Below is a small trained network, with its code and all its weights. Each question gives an input and a class and asks what happens when units are switched off, that is, made to give their printed mean instead of their output.

import numpy as np


def w(rows, s, z=0):
    codes = np.array(rows[::2]) - 128.0
    scale = np.full(codes.shape[1], s)
    scale[-1] = z or s
    return codes * scale


def norm(h):
    return h / np.sqrt((h * h).mean(-1, keepdims=True) + 1e-5)


def f(y):
    return np.maximum(y, 0)


def log_softmax(a):
    a = a - a.max(-1, keepdims=True)
    return a - np.log(np.exp(a).sum(-1, keepdims=True))


def net(x, mask):
    res = np.array(x, float).reshape(1, 8) / 4 @ E
    u = 0
    for l in range(3):
        y = f(norm(res) @ A[l][:, :-1].T + A[l][:, -1])
        res = res + np.where(mask[u : u + 7], y, B[l][:, -1]) @ B[l][:, :-1]
        u += 7
    return log_softmax(norm(res)[-1] @ U[:, :-1].T + U[:, -1])


A, B = {}, {}
E = w([
[212,82,91,156,85],'x0',
[80,119,136,208,117],'x1',
[100,154,72,165,175],'x2',
[144,43,185,207,216],'x3',
[134,65,254,5,127],'x4',
[170,209,62,168,139],'x5',
[144,63,72,137,101],'x6',
[161,241,101,63,238],'x7',
],0.0041)
A[0] = w([
[110,100,138,50,32,18],'L0N0',
[77,132,199,131,190,2],'L0N1',
[154,141,160,123,162,253],'L0N2',
[130,161,124,124,127,49],'L0N3',
[121,145,162,3,166,139],'L0N4',
[98,120,174,38,81,72],'L0N5',
[123,164,95,24,217,204],'L0N6',
],0.0083,0.00091)
B[0] = w([
[101,178,94,86,134,220],'L0N0',
[68,74,230,51,202,202],'L0N1',
[74,144,28,76,117,182],'L0N2',
[89,243,142,188,9,151],'L0N3',
[172,186,255,200,75,250],'L0N4',
[158,57,188,172,232,225],'L0N5',
[172,112,142,160,27,254],'L0N6',
],0.0056,0.0047)
A[1] = w([
[93,51,119,199,98,84],'L1N0',
[15,104,241,79,143,98],'L1N1',
[136,110,76,119,25,140],'L1N2',
[109,253,128,154,91,123],'L1N3',
[166,4,104,221,190,249],'L1N4',
[95,105,123,131,205,40],'L1N5',
[129,105,169,188,60,136],'L1N6',
],0.0056,0.0017)
B[1] = w([
[74,228,7,156,42,179],'L1N0',
[97,62,150,101,164,255],'L1N1',
[34,128,195,44,189,193],'L1N2',
[217,104,35,95,138,220],'L1N3',
[141,140,23,66,58,225],'L1N4',
[81,151,236,220,111,150],'L1N5',
[73,141,1,172,154,196],'L1N6',
],0.0054,0.0045)
A[2] = w([
[142,242,26,188,228,212],'L2N0',
[69,164,251,91,132,255],'L2N1',
[92,98,16,220,124,222],'L2N2',
[136,98,254,205,176,99],'L2N3',
[20,17,75,202,98,216],'L2N4',
[31,178,157,39,50,190],'L2N5',
[134,58,132,138,109,22],'L2N6',
],0.0057,0.0017)
B[2] = w([
[25,184,19,99,54,249],'L2N0',
[146,79,118,224,253,254],'L2N1',
[18,193,96,45,136,250],'L2N2',
[101,75,138,84,147,211],'L2N3',
[92,163,77,155,195,243],'L2N4',
[217,64,195,26,103,220],'L2N5',
[104,211,101,148,98,142],'L2N6',
],0.006,0.0047)
U = w([
[89,146,8,151,98,252],'0',
[254,132,124,162,90,4],'1',
[140,22,216,128,192,190],'2',
],0.0091,0.0021)

Each question gives the input, the list of numbers given to net, and the class t.
The units are the neurons (one row each of A and B). Each row of codes is followed by its name. A weight is (code - 128) times the scale printed after its matrix; where a second scale follows, it is the last column's (A, B and U).
mask holds one flag per neuron, layer by layer. A switched-off neuron (its flag False) gives its mean, the last column of its row in B, instead of its output. The means were averaged over made-up inputs and are rounded, as every weight is.
A unit's drop is (log p(t) with every unit on - log p(t) with that unit switched off) / (log p(t) with every unit on - log p(t) with every unit switched off).
The circuit of an input: a set's keep is (log p(t) with only the set's units on - log p(t) with every unit switched off) / (log p(t) with every unit on - log p(t) with every unit switched off). Starting from the 12 units with the biggest drops (on a tie, the unit counted first), units are removed one at a time, each time the one whose removal leaves the highest keep (on an exact tie, the one counted first), for as long as the keep stays at least 0.8.
units of the circuit, in order: the units of the circuit, biggest drop first
unit that matters most: the unit with the biggest drop
k most important neurons: the k neurons with the biggest drops, biggest first
top k neurons in layer l: the k neurons of layer l with the biggest drops, biggest first
drop when u is switched off: that unit's drop, to one decimal
input [-6,-1,4,-8,8,5,1,8], class 1: unit that matters most	L0N6
input [7,-4,5,6,2,0,-3,7], class 1: top 2 neurons in layer 2	L2N2; L2N4
input [-6,5,-5,1,-7,-7,2,2], class 2: units of the circuit, in order	L0N1; L2N0
input [6,-1,4,-6,0,-6,-2,-1], class 2: 2 most important neurons	L0N0; L0N5
input [3,0,-4,-4,2,-2,-4,6], class 1: 2 most important neurons	L0N6; L0N1
input [4,-3,-7,7,-1,-2,5,4], class 1: 2 most important neurons	L1N6; L2N0
input [7,8,-8,8,5,-4,8,2], class 0: top 2 neurons in layer 1	L1N4; L1N0
input [1,-6,-5,-8,2,-7,6,6], class 1: top 2 neurons in layer 1	L1N1; L1N2
input [-5,6,-2,-2,-1,0,-8,3], class 2: drop when L0N1 is switched off	1.4
input [-5,5,-1,-2,3,0,1,7], class 2: drop when L0N1 is switched off	0.2
input [-1,3,-3,-4,4,4,-3,-5], class 2: drop when L0N0 is switched off	0.1
input [-1,0,5,-5,6,8,2,1], class 1: top 2 neurons in layer 0	L0N6; L0N4
